Below are the code and all the weights of a small trained network. Each question names an input and a class and asks about switching units off, where a switched-off unit gives its printed mean instead of its output.

import numpy as np


def w(rows, s, z=0):
    codes = np.array(rows[::2]) - 128.0
    scale = np.full(codes.shape[1], s)
    scale[-1] = z or s
    return codes * scale


def norm(h):
    return h / np.sqrt((h * h).mean(-1, keepdims=True) + 1e-5)


def f(y):
    return y / 2 * (1 + np.tanh(0.7978845608 * (y + 0.044715 * y**3)))


def log_softmax(a):
    a = a - a.max(-1, keepdims=True)
    return a - np.log(np.exp(a).sum(-1, keepdims=True))


def net(x, mask):
    res = np.array(x, float).reshape(1, 8) / 4 @ E
    u = 0
    for l in range(3):
        y = f(norm(res) @ A[l][:, :-1].T + A[l][:, -1])
        res = res + np.where(mask[u : u + 11], y, B[l][:, -1]) @ B[l][:, :-1]
        u += 11
    return log_softmax(norm(res)[-1] @ U[:, :-1].T + U[:, -1])


A, B = {}, {}
E = w([
[128,129,129,129],'x0',
[61,53,70,188],'x1',
[126,129,129,120],'x2',
[132,128,131,131],'x3',
[252,195,8,142],'x4',
[201,180,178,30],'x5',
[130,127,128,124],'x6',
[127,127,129,127],'x7',
],0.0036)
A[0] = w([
[113,99,110,64,211],'0.n0',
[132,138,185,112,193],'0.n1',
[47,90,161,158,202],'0.n2',
[168,108,108,104,170],'0.n3',
[151,136,165,144,79],'0.n4',
[163,158,89,100,11],'0.n5',
[120,141,161,103,218],'0.n6',
[143,142,155,143,109],'0.n7',
[166,113,132,140,108],'0.n8',
[154,134,2,187,129],'0.n9',
[89,91,147,154,57],'0.n10',
],0.0071,0.0012)
B[0] = w([
[127,148,164,198,146],'0.n0',
[44,116,149,168,158],'0.n1',
[252,95,127,158,224],'0.n2',
[96,176,134,201,147],'0.n3',
[96,127,124,131,125],'0.n4',
[140,165,113,207,151],'0.n5',
[84,118,142,178,153],'0.n6',
[93,126,124,143,128],'0.n7',
[100,154,129,135,129],'0.n8',
[36,165,181,17,252],'0.n9',
[235,105,115,126,155],'0.n10',
],0.0045,0.0041)
A[1] = w([
[81,44,172,91,179],'1.n0',
[119,124,46,139,53],'1.n1',
[123,145,2,152,80],'1.n2',
[175,157,125,176,36],'1.n3',
[108,161,119,70,120],'1.n4',
[235,75,42,83,67],'1.n5',
[163,83,109,31,117],'1.n6',
[161,153,177,74,45],'1.n7',
[184,170,111,191,87],'1.n8',
[112,106,150,157,129],'1.n9',
[69,114,15,122,5],'1.n10',
],0.006,0.0028)
B[1] = w([
[147,166,96,177,253],'1.n0',
[91,97,168,66,106],'1.n1',
[55,108,165,50,152],'1.n2',
[122,149,135,80,96],'1.n3',
[130,143,100,146,180],'1.n4',
[99,88,172,184,135],'1.n5',
[82,133,139,178,135],'1.n6',
[104,67,105,127,133],'1.n7',
[107,186,110,78,126],'1.n8',
[148,146,125,143,148],'1.n9',
[99,122,192,2,128],'1.n10',
],0.006,0.0023)
A[2] = w([
[147,112,30,90,4],'2.n0',
[182,156,182,199,53],'2.n1',
[85,149,158,201,27],'2.n2',
[146,199,116,71,78],'2.n3',
[117,172,216,41,89],'2.n4',
[89,140,30,136,86],'2.n5',
[121,158,157,202,30],'2.n6',
[158,136,224,94,74],'2.n7',
[162,159,218,175,84],'2.n8',
[211,145,171,188,72],'2.n9',
[255,132,126,122,61],'2.n10',
],0.0063,0.0022)
B[2] = w([
[85,98,166,149,95],'2.n0',
[94,103,183,91,244],'2.n1',
[134,104,185,105,150],'2.n2',
[162,104,78,252,251],'2.n3',
[74,119,2,125,232],'2.n4',
[29,151,161,83,151],'2.n5',
[97,95,189,106,164],'2.n6',
[21,101,83,3,144],'2.n7',
[78,92,165,52,244],'2.n8',
[89,101,225,94,255],'2.n9',
[179,73,200,101,166],'2.n10',
],0.0049,0.0018)
U = w([
[138,72,237,122,186],'0',
[35,128,130,22,203],'1',
[109,208,37,160,163],'2',
[252,214,132,96,5],'3',
[145,25,96,242,11],'4',
],0.013,0.0028)

Each question gives the input, the list of numbers given to net, and the class t.
The units are the neurons (one row each of A and B). Each row of codes is followed by its name. A weight is (code - 128) times the scale printed after its matrix; where a second scale follows, it is the last column's (A, B and U).
mask holds one flag per neuron, layer by layer. A switched-off neuron (its flag False) gives its mean, the last column of its row in B, instead of its output. The means were averaged over made-up inputs and are rounded, as every weight is.
A unit's drop is (log p(t) with every unit on - log p(t) with that unit switched off) / (log p(t) with every unit on - log p(t) with every unit switched off).
The circuit of an input: a set's keep is (log p(t) with only the set's units on - log p(t) with every unit switched off) / (log p(t) with every unit on - log p(t) with every unit switched off). Starting from the 12 units with the biggest drops (on a tie, the unit counted first), units are removed one at a time, each time the one whose removal leaves the highest keep (on an exact tie, the one counted first), for as long as the keep stays at least 0.8.
circuit, biggest first: the units of the circuit, biggest drop first
unit that matters most: the unit with the biggest drop
k most important neurons: the k neurons with the biggest drops, biggest first
top k neurons in layer l: the k neurons of layer l with the biggest drops, biggest first
drop when u is switched off: that unit's drop, to one decimal
input [3,4,-5,-8,-6,0,-1,-5], class 4: circuit, biggest first	[0.n9]
input [-2,-8,3,-2,6,-4,-6,7], class 2: top 2 neurons in layer 0	[0.n2 0.n10]
input [-4,6,6,-4,1,-1,-4,-2], class 1: 3 most important neurons	[2.n3 1.n10 0.n9]
input [3,3,-7,-8,1,8,7,-6], class 2: 3 most important neurons	[0.n2 1.n8 0.n3]
input [6,1,-4,-6,1,6,8,0], class 2: 2 most important neurons	[1.n8 0.n2]
input [-1,2,1,-6,1,-5,4,6], class 1: 2 most important neurons	[1.n10 2.n3]
input [-5,-8,0,6,-4,1,7,-1], class 1: 2 most important neurons	[2.n7 2.n4]
input [-1,6,-8,0,0,2,-7,-8], class 0: 4 most important neurons	[2.n3 2.n4 2.n2 2.n6]
input [8,7,-3,-1,0,2,2,3], class 0: top 3 neurons in layer 1	[1.n5 1.n7 1.n4]
input [6,-2,-2,-3,6,-1,5,8], class 2: drop when 2.n3 is switched off	0.1
input [-2,-5,3,1,-3,8,6,7], class 1: drop when 2.n4 is switched off	0.1
input [6,0,-6,6,-1,-5,-6,2], class 0: drop when 2.n3 is switched off	0.2
input [-5,8,-6,-6,6,-1,1,8], class 1: drop when 2.n10 is switched off	0.0
input [4,6,-2,-6,-1,8,0,7], class 0: unit that matters most	0.n9
